Here is a tiny trained network, its code and every weight. The questions are about switching its units off for an input and a class, where a switched-off unit gives its printed mean instead of its output.

import numpy as np


def w(rows, s, z=0):
    codes = np.array(rows[::2]) - 128.0
    scale = np.full(codes.shape[1], s)
    scale[-1] = z or s
    return codes * scale


def norm(h):
    return h / np.sqrt((h * h).mean(-1, keepdims=True) + 1e-5)


def f(y):
    return np.maximum(y, 0)


def log_softmax(a):
    a = a - a.max(-1, keepdims=True)
    return a - np.log(np.exp(a).sum(-1, keepdims=True))


def net(x, mask):
    res = np.array(x, float).reshape(1, 8) / 4 @ E
    u = 0
    for l in range(2):
        y = f(norm(res) @ A[l][:, :-1].T + A[l][:, -1])
        res = res + np.where(mask[u : u + 14], y, B[l][:, -1]) @ B[l][:, :-1]
        u += 14
    return log_softmax(norm(res)[-1] @ U[:, :-1].T + U[:, -1])


A, B = {}, {}
E = w([
[169,180,144,112,105,121,147,255,119,28],'x0',
[191,115,196,91,91,84,132,172,149,160],'x1',
[147,97,162,118,89,139,82,119,112,24],'x2',
[114,148,133,144,148,109,147,110,109,155],'x3',
[98,121,208,144,69,198,153,158,84,150],'x4',
[76,99,197,102,83,176,138,18,188,13],'x5',
[186,132,202,68,104,100,246,102,26,159],'x6',
[100,79,211,168,120,131,112,140,160,153],'x7',
],0.0071)
A[0] = w([
[114,169,173,114,69,154,126,198,29,184,3],'0.n1',
[88,121,131,115,111,92,115,133,155,165,92],'0.n2',
[204,110,178,118,123,96,90,155,172,116,79],'0.n3',
[128,75,110,116,174,136,125,104,100,81,106],'0.n4',
[50,159,124,147,124,151,69,167,189,50,112],'0.n5',
[126,111,65,145,185,109,112,99,148,173,53],'0.n6',
[83,144,107,162,146,166,70,172,180,53,55],'0.n7',
[84,146,111,92,127,169,145,76,153,106,126],'0.n8',
[127,146,94,59,180,101,145,168,78,100,74],'0.n9',
[119,141,121,155,218,123,105,102,195,170,77],'0.n10',
[110,102,79,154,174,101,110,101,169,167,72],'0.n11',
[74,172,108,176,164,125,1,155,205,53,65],'0.n12',
[224,183,40,133,153,75,179,209,63,124,24],'0.n13',
[233,114,43,82,165,65,172,179,113,122,36],'0.n14',
],0.0093,0.0035)
B[0] = w([
[134,81,116,176,138,140,176,188,58,89,200],'0.n1',
[95,142,82,108,132,74,139,121,97,130,148],'0.n2',
[127,38,148,102,144,53,133,167,228,95,183],'0.n3',
[159,150,167,165,89,160,151,132,165,132,158],'0.n4',
[187,117,48,82,83,181,131,100,140,151,219],'0.n5',
[76,159,156,151,114,109,133,143,118,160,185],'0.n6',
[137,2,72,117,87,183,153,106,211,183,205],'0.n7',
[122,141,184,169,103,164,141,88,130,71,182],'0.n8',
[160,180,129,87,126,116,140,91,173,236,185],'0.n9',
[48,149,146,175,129,117,67,135,57,146,183],'0.n10',
[53,143,127,169,109,77,116,157,128,156,183],'0.n11',
[142,27,56,97,14,181,104,166,135,170,239],'0.n12',
[197,183,83,80,173,114,181,73,162,130,255],'0.n13',
[112,200,106,78,198,179,114,136,189,82,229],'0.n14',
],0.008,0.0079)
A[1] = w([
[132,106,142,187,111,163,90,82,150,87,99],'1.n1',
[98,20,182,141,144,109,168,97,212,92,112],'1.n2',
[47,172,105,233,157,89,27,91,50,207,60],'1.n3',
[71,155,114,136,172,85,120,92,100,238,32],'1.n4',
[149,94,145,167,202,135,167,221,41,124,50],'1.n5',
[251,53,86,87,172,175,176,153,149,30,150],'1.n6',
[126,87,219,165,48,129,39,225,84,84,177],'1.n7',
[55,122,150,167,120,150,100,2,118,13,85],'1.n8',
[136,130,170,136,143,213,112,47,123,82,2],'1.n9',
[220,149,111,112,183,154,188,171,63,163,97],'1.n10',
[125,90,117,210,83,101,61,174,136,71,112],'1.n11',
[128,105,130,122,153,71,100,131,122,83,40],'1.n12',
[189,90,197,117,146,66,116,207,160,123,89],'1.n13',
[99,149,195,85,77,109,167,88,174,47,184],'1.n14',
],0.0072,0.0028)
B[1] = w([
[183,167,75,157,113,95,137,109,103,177,169],'1.n1',
[193,128,165,120,182,95,85,119,119,53,202],'1.n2',
[61,133,143,159,177,87,103,195,108,85,192],'1.n3',
[66,164,130,165,138,105,100,164,154,105,179],'1.n4',
[144,81,177,171,2,145,211,157,54,133,167],'1.n5',
[33,134,150,177,143,111,134,114,100,164,254],'1.n6',
[117,142,86,66,150,108,119,100,160,156,192],'1.n7',
[141,179,124,131,94,168,128,76,74,95,188],'1.n8',
[176,207,151,160,97,196,103,87,87,81,161],'1.n9',
[182,152,124,108,114,127,198,173,116,133,208],'1.n10',
[125,120,115,84,181,132,128,144,174,120,167],'1.n11',
[176,88,142,127,163,99,149,104,123,112,131],'1.n12',
[123,92,188,96,158,71,132,115,112,155,170],'1.n13',
[145,128,119,156,159,148,28,116,113,141,206],'1.n14',
],0.0096,0.0078)
U = w([
[154,173,170,173,88,191,78,24,85,67,145],'0',
[160,95,177,144,70,115,226,175,63,142,95],'1',
[2,153,121,206,150,80,79,142,117,140,204],'2',
[162,66,212,76,174,59,72,119,166,81,2],'3',
[129,35,39,118,47,200,88,111,208,138,249],'4',
[180,247,88,68,205,105,177,124,177,140,28],'5',
],0.015,0.00095)

Each question gives the input, the list of numbers given to net, and the class t.
The units are the neurons (one row each of A and B). Each row of codes is followed by its name. A weight is (code - 128) times the scale printed after its matrix; where a second scale follows, it is the last column's (A, B and U).
mask holds one flag per neuron, layer by layer. A switched-off neuron (its flag False) gives its mean, the last column of its row in B, instead of its output. The means were averaged over made-up inputs and are rounded, as every weight is.
A unit's drop is (log p(t) with every unit on - log p(t) with that unit switched off) / (log p(t) with every unit on - log p(t) with every unit switched off).
The circuit of an input: a set's keep is (log p(t) with only the set's units on - log p(t) with every unit switched off) / (log p(t) with every unit on - log p(t) with every unit switched off). Starting from the 12 units with the biggest drops (on a tie, the unit counted first), units are removed one at a time, each time the one whose removal leaves the highest keep (on an exact tie, the one counted first), for as long as the keep stays at least 0.8.
units of the circuit, in order: the units of the circuit, biggest drop first
top k neurons: the k neurons with the biggest drops, biggest first
top k neurons in layer l: the k neurons of layer l with the biggest drops, biggest first
drop when u is switched off: that unit's drop, to one decimal
input [3,0,2,4,1,4,5,-6], class 0: units of the circuit, in order	[1.n14]
input [3,-4,-5,5,5,4,-2,-4], class 0: top 2 neurons	[0.n8; 1.n9]
input [6,8,3,-4,8,2,-4,-1], class 3: top 2 neurons in layer 1	[1.n13; 1.n2]
input [2,3,3,-3,-1,-4,7,1], class 5: top 2 neurons	[0.n13; 0.n14]
input [4,-8,-5,8,5,-3,-4,-1], class 4: top 2 neurons in layer 0	[0.n7; 0.n12]
input [-1,3,6,-4,0,-4,5,-2], class 5: top 2 neurons in layer 0	[0.n13; 0.n14]
input [3,8,1,4,-5,4,7,-1], class 3: top 2 neurons in layer 0	[0.n3; 0.n5]
input [4,-8,-8,-5,6,8,0,7], class 0: top 2 neurons in layer 0	[0.n8; 0.n12]
input [7,4,0,-3,1,1,7,-3], class 5: top 4 neurons	[0.n13; 0.n14; 0.n9; 0.n12]
input [-5,-7,2,-4,-4,-1,4,-1], class 2: top 3 neurons	[1.n3; 0.n11; 0.n6]
input [-2,-5,-6,-5,-4,-8,-1,1], class 2: top 2 neurons in layer 0	[0.n10; 0.n11]
input [-7,-3,-3,3,4,-1,-8,-6], class 2: top 2 neurons	[1.n3; 0.n10]
input [-8,-6,-8,-6,5,3,3,4], class 2: top 2 neurons in layer 1	[1.n3; 1.n4]
input [5,5,6,0,-5,-5,5,8], class 3: units of the circuit, in order	[0.n3]
input [8,-2,3,6,-3,0,-2,1], class 4: drop when 0.n10 is switched off	0.0
input [-7,-8,-3,-3,3,-3,-7,-8], class 2: drop when 1.n3 is switched off	0.2
input [1,5,8,6,-8,-6,-7,-2], class 4: drop when 0.n12 is switched off	0.4
